Below are the code and all the weights of a small trained network. Each question names an input and a target symbol and asks about switching units off, where a switched-off unit gives its printed mean instead of its output.

import numpy as np


def w(rows, s, z=0):
    codes = np.array(rows[::2]) - 128.0
    scale = np.full(codes.shape[1], s)
    scale[-1] = z or s
    return codes * scale


def f(y):
    return np.maximum(y, 0)


def softmax(a):
    e = np.exp(a - a.max(-1, keepdims=True))
    return e / e.sum(-1, keepdims=True)


def log_softmax(a):
    a = a - a.max(-1, keepdims=True)
    return a - np.log(np.exp(a).sum(-1, keepdims=True))


def net(x, mask):
    ids = ['ΣΦαβεηθλξπτψω'.index(c) for c in x.split()]
    T = len(ids)
    res = E[ids] + P[:T]
    u = 0
    for l in range(2):
        q, k, v = (res @ M[l].T for M in (Q, K, V))
        z = softmax(np.where(np.tri(T) > 0, q @ k.T / 4**0.5, -1e9)) @ v
        res = res + np.where(mask[u], z, O[l][:, -1]) @ O[l][:, :-1]
        u += 1
        y = f(res @ A[l][:, :-1].T + A[l][:, -1])
        res = res + np.where(mask[u : u + 12], y, B[l][:, -1]) @ B[l][:, :-1]
        u += 12
    return log_softmax(res[-1] @ U[:, :-1].T + U[:, -1])


Q, K, V, O, A, B = {}, {}, {}, {}, {}, {}
E = w([
[206,133,108,67,67,74,188,135,252,79,90],'Σ',
[168,150,151,79,163,121,185,118,132,128,127],'Φ',
[130,170,50,145,130,7,146,148,204,113,145],'α',
[95,87,83,148,144,110,148,147,37,88,195],'β',
[106,167,181,126,140,72,193,129,98,86,146],'ε',
[106,100,154,95,194,170,178,73,84,140,94],'η',
[160,37,96,132,83,166,157,134,120,108,150],'θ',
[90,109,140,211,71,138,120,145,111,94,122],'λ',
[132,70,157,151,76,116,180,104,121,114,145],'ξ',
[169,29,133,157,98,107,121,110,132,202,161],'π',
[156,152,37,158,165,167,106,116,74,147,136],'τ',
[135,149,155,178,138,90,99,133,62,199,147],'ψ',
[41,209,42,146,137,153,116,182,160,134,55],'ω',
],0.016)
P = w([
[211,48,141,184,222,102,179,169,110,27,77],'0',
[174,136,169,163,104,163,181,254,134,150,112],'1',
[160,64,129,141,171,120,135,142,83,34,87],'2',
[176,107,134,217,201,114,239,91,152,142,95],'3',
[133,172,159,140,69,185,175,227,118,155,142],'4',
[114,96,116,117,131,129,121,125,76,63,105],'5',
[147,141,127,189,166,129,213,68,139,137,118],'6',
[108,205,154,110,32,206,158,208,98,147,169],'7',
[88,126,99,91,93,133,99,107,60,70,123],'8',
[116,171,119,164,137,145,197,38,118,126,130],'9',
[64,236,154,76,4,223,150,184,78,150,186],'10',
[50,152,98,70,55,139,78,86,43,83,126],'11',
[125,185,104,141,110,160,153,27,88,158,125],'12',
],0.011)
Q[0] = w([
[144,174,102,48,99,147,252,216,95,168,106],'0.h1',
[179,151,182,152,179,86,53,70,98,188,244],'0.h1',
[186,75,155,107,78,91,101,59,139,132,183],'0.h1',
[143,120,190,86,171,160,2,163,192,89,155],'0.h1',
],0.0083)
K[0] = w([
[185,240,2,75,118,115,117,110,176,106,106],'0.h1',
[174,93,162,74,163,28,61,121,26,217,140],'0.h1',
[120,29,184,118,84,64,105,77,164,189,139],'0.h1',
[163,4,185,172,253,131,176,222,146,98,96],'0.h1',
],0.0078)
V[0] = w([
[81,162,134,117,120,125,166,115,57,201,188],'0.h1',
[133,193,109,49,90,137,194,61,131,122,203],'0.h1',
[117,195,79,164,81,169,79,55,185,131,91],'0.h1',
[2,134,117,34,72,112,156,98,96,153,133],'0.h1',
],0.0041)
O[0] = w([
[140,188,140,168,164,151,146,128,103,62,145,61],'0.h1',
[200,127,47,136,96,74,115,57,159,64,42,53],'0.h1',
[125,148,102,123,107,214,158,82,216,78,254,248],'0.h1',
[124,105,110,181,182,121,28,57,153,61,188,127],'0.h1',
],0.0054,0.0014)
A[0] = w([
[108,124,133,204,147,141,123,151,86,86,158,217],'0.n1',
[86,144,156,84,2,186,118,226,117,211,160,74],'0.n2',
[184,187,146,90,177,97,158,61,159,140,84,4],'0.n3',
[147,182,133,87,122,147,122,124,126,111,147,25],'0.n4',
[181,71,185,110,170,149,148,109,80,72,171,181],'0.n5',
[137,147,87,111,64,157,112,170,221,160,115,71],'0.n6',
[99,175,167,164,136,118,77,137,121,157,97,101],'0.n7',
[137,104,186,171,102,70,112,86,87,163,181,245],'0.n8',
[144,137,111,168,167,106,64,188,154,128,173,144],'0.n9',
[162,67,102,172,183,196,91,134,115,113,117,59],'0.n10',
[161,92,127,131,143,235,112,101,83,151,88,48],'0.n11',
[179,92,104,193,145,131,197,45,133,117,159,13],'0.n12',
],0.0095,0.0032)
B[0] = w([
[148,120,141,133,161,136,159,121,138,115,68,236],'0.n1',
[169,166,158,177,117,82,152,150,11,97,175,254],'0.n2',
[114,96,65,105,82,158,191,117,89,120,78,171],'0.n3',
[133,114,116,157,111,134,136,107,131,130,107,152],'0.n4',
[85,101,144,95,55,111,148,153,127,188,118,218],'0.n5',
[123,168,143,120,173,120,170,80,72,138,137,220],'0.n6',
[142,172,125,94,110,164,127,183,154,86,140,161],'0.n7',
[101,140,103,105,133,213,135,57,100,123,42,213],'0.n8',
[128,83,124,141,143,116,159,110,97,173,145,155],'0.n9',
[106,135,85,168,138,127,132,124,111,162,102,152],'0.n10',
[127,191,109,187,90,42,136,101,146,156,184,154],'0.n11',
[125,130,129,148,134,150,160,52,142,119,83,201],'0.n12',
],0.011,0.007)
Q[1] = w([
[254,115,165,182,120,131,254,2,88,74,98],'1.h1',
[46,74,76,85,145,149,25,168,215,129,48],'1.h1',
[89,154,171,63,40,37,28,207,75,102,147],'1.h1',
[191,97,218,146,172,134,15,155,106,147,207],'1.h1',
],0.007)
K[1] = w([
[139,212,75,102,56,143,57,88,145,55,136],'1.h1',
[120,47,255,132,131,121,137,158,110,167,56],'1.h1',
[157,77,172,132,148,27,200,169,208,109,92],'1.h1',
[193,123,58,138,211,111,196,215,138,141,75],'1.h1',
],0.0069)
V[1] = w([
[86,77,132,123,146,58,140,54,105,209,199],'1.h1',
[155,128,224,96,80,163,130,94,116,79,76],'1.h1',
[81,217,161,2,139,91,173,163,181,93,125],'1.h1',
[89,63,174,167,120,55,178,96,179,31,188],'1.h1',
],0.008)
O[1] = w([
[89,107,117,95,108,71,122,26,107,181,99,52],'1.h1',
[176,78,238,128,167,141,138,96,168,122,118,237],'1.h1',
[90,142,154,38,145,121,251,164,147,119,126,112],'1.h1',
[42,47,158,200,94,54,185,141,170,72,157,1],'1.h1',
],0.011,0.0054)
A[1] = w([
[197,145,198,132,182,92,124,169,87,115,187,3],'1.n1',
[221,135,154,173,82,95,146,217,149,27,138,163],'1.n2',
[56,59,110,93,189,171,53,120,254,184,148,246],'1.n3',
[71,110,173,162,173,71,163,133,78,156,170,25],'1.n4',
[232,92,129,83,144,45,120,56,140,163,76,60],'1.n5',
[78,166,185,164,194,144,98,193,107,108,175,45],'1.n6',
[122,129,125,57,165,183,110,48,177,186,94,147],'1.n7',
[137,226,164,140,183,129,93,145,81,99,158,135],'1.n8',
[88,143,45,170,171,155,100,90,165,202,121,59],'1.n9',
[182,49,110,105,185,32,68,119,70,117,119,99],'1.n10',
[165,120,166,97,111,99,140,213,217,7,163,7],'1.n11',
[90,74,157,135,36,39,114,91,84,93,119,78],'1.n12',
],0.0081,0.0063)
B[1] = w([
[143,103,40,88,118,163,150,79,156,81,134,196],'1.n1',
[65,215,102,175,149,150,49,161,166,26,157,213],'1.n2',
[16,194,50,55,119,254,191,176,223,66,166,141],'1.n3',
[79,179,123,77,197,175,99,10,77,155,94,164],'1.n4',
[101,142,158,139,90,113,63,81,85,113,228,202],'1.n5',
[106,81,219,50,79,123,37,76,93,145,97,178],'1.n6',
[41,129,100,143,169,80,95,212,156,157,154,234],'1.n7',
[122,25,153,122,94,42,190,115,180,209,136,254],'1.n8',
[120,176,147,39,68,181,170,98,133,51,118,174],'1.n9',
[117,80,91,118,190,142,117,160,181,11,174,150],'1.n10',
[123,87,145,146,126,66,12,124,147,206,30,149],'1.n11',
[134,167,109,122,150,127,210,163,210,219,82,181],'1.n12',
],0.0081,0.015)
U = w([
[130,119,121,122,102,76,78,143,177,124,67,108],'Σ',
[114,72,154,84,81,129,149,192,96,118,211,210],'Φ',
[108,88,44,181,184,60,134,161,166,102,177,120],'α',
[114,2,55,125,190,129,132,116,85,82,107,121],'β',
[156,122,191,78,215,144,160,49,105,68,104,40],'ε',
[63,150,101,185,161,63,135,139,103,158,141,3],'η',
[152,91,63,218,47,95,125,137,150,166,98,161],'θ',
[182,143,153,229,128,171,131,137,128,107,125,174],'λ',
[147,55,183,211,180,116,133,74,160,148,196,144],'ξ',
[89,104,120,146,132,116,48,112,117,126,159,36],'π',
[186,95,97,63,77,180,93,61,129,116,51,41],'τ',
[204,214,190,139,180,144,69,127,123,197,151,186],'ψ',
[131,148,79,95,148,240,153,194,215,124,116,160],'ω',
],0.007,0.0065)

Each question gives the input, a string of symbols that net reads in full, and the target symbol t.
The units are the heads (4 rows each of Q, K, V and O) and the neurons (one row each of A and B). Each row of codes is followed by its name. A weight is (code - 128) times the scale printed after its matrix; where a second scale follows, it is the last column's (O, A, B and U).
mask holds one flag per unit, layer by layer, with each layer's heads first. A switched-off unit (its flag False) gives its mean, the last column of its rows in O or B, instead of its output. The means were averaged over made-up inputs and are rounded, as every weight is.
A unit's drop is (log p(t) with every unit on - log p(t) with that unit switched off) / (log p(t) with every unit on - log p(t) with every unit switched off).
The circuit of an input: a set's keep is (log p(t) with only the set's units on - log p(t) with every unit switched off) / (log p(t) with every unit on - log p(t) with every unit switched off). Starting from the 12 units with the biggest drops (on a tie, the unit counted first), units are removed one at a time, each time the one whose removal leaves the highest keep (on an exact tie, the one counted first), for as long as the keep stays at least 0.8.
circuit, biggest first: the units of the circuit, biggest drop first
unit that matters most: the unit with the biggest drop
k most important neurons: the k neurons with the biggest drops, biggest first
k most important neurons of layer l: the k neurons of layer l with the biggest drops, biggest first
input ε θ Σ ψ λ α λ Σ ξ ε ε, target ε: circuit, biggest first : [1.h1; 1.n4; 1.n7]
input α Φ ε ψ θ ω θ, target ω: circuit, biggest first : [1.h1]
input π Σ ξ, target ξ: 2 most important neurons : [0.n2; 1.n5]
input ω ε ξ, target ξ: circuit, biggest first : [1.h1; 0.n8]
input Σ ψ ξ η, target ψ: circuit, biggest first : [1.h1; 0.n8]
input ξ ξ Φ, target Φ: 2 most important neurons of layer 1 : [1.n5; 1.n4]
input ε θ Φ ξ λ τ ξ, target τ: circuit, biggest first : [1.h1; 1.n9; 0.n10]
input ω τ ω ψ ψ ω η, target ω: circuit, biggest first : [1.h1; 0.n2]
input ω ω α β η ξ α η ψ ψ Σ, target ε: circuit, biggest first : [0.n6; 1.h1]
input π ξ Φ, target Φ: circuit, biggest first : [0.n5; 1.n4]
input β ψ Φ ε η, target ψ: circuit, biggest first : [1.h1; 0.n7; 0.h1]
input ω Φ Φ ε ξ ψ ω β ω ω Σ, target ε: 2 most important neurons of layer 0 : [0.n6; 0.n1]
input θ Φ ω τ ξ ω ω ψ ω ψ ω π, target π: 4 most important neurons : [0.n2; 0.n8; 0.n6; 1.n7]
input ω τ λ Σ Φ, target ε: 2 most important neurons of layer 0 : [0.n2; 0.n1]
input α ε Σ ω Σ τ Φ ω θ η, target ω: circuit, biggest first : [1.h1]
input η β β ξ ω λ α Σ θ ψ ξ, target ε: 2 most important neurons of layer 1 : [1.n4; 1.n7]
input Σ λ β ω ω ξ ψ, target ω: circuit, biggest first : [1.h1; 0.n7]
input ω π ω Φ, target ω: circuit, biggest first : [1.h1; 0.n2]
input π Σ ω ω π ξ Φ, target π: 2 most important neurons of layer 0 : [0.n1; 0.n8]
input ψ ψ Σ τ, target ψ: 3 most important neurons of layer 1 : [1.n1; 1.n5; 1.n7]
input τ ξ ψ ξ θ β ε Φ Σ ξ β α, target α: unit that matters most : 1.n10
input Σ ε ξ ξ α β η η λ β, target λ: 3 most important neurons : [0.n8; 1.n8; 0.n6]
input ω Σ ε Σ ε Φ ε ω ξ π ω, target Φ: 3 most important neurons : [1.n8; 0.n6; 1.n6]
input ε Φ ξ η Φ ω Σ Φ Φ τ, target τ: circuit, biggest first : [1.n9; 1.h1]
input Σ Φ ξ ω ψ Σ Φ ω ξ τ, target ω: 2 most important neurons : [0.n2; 1.n9]
input λ α α β α Σ τ Σ η, target η: 2 most important neurons of layer 0 : [0.n2; 0.n11]
input ω π ε ω π Φ Φ π Σ ε, target π: 3 most important neurons : [0.n8; 0.n2; 1.n7]
input β ξ ξ η ξ ω β α, target η: most important neuron : [0.n1]
input ξ λ β ω ξ π ξ, target π: 2 most important neurons of layer 1 : [1.n7; 1.n5]
input λ α Σ β π, target ε: 2 most important neurons : [0.n2; 1.n4]
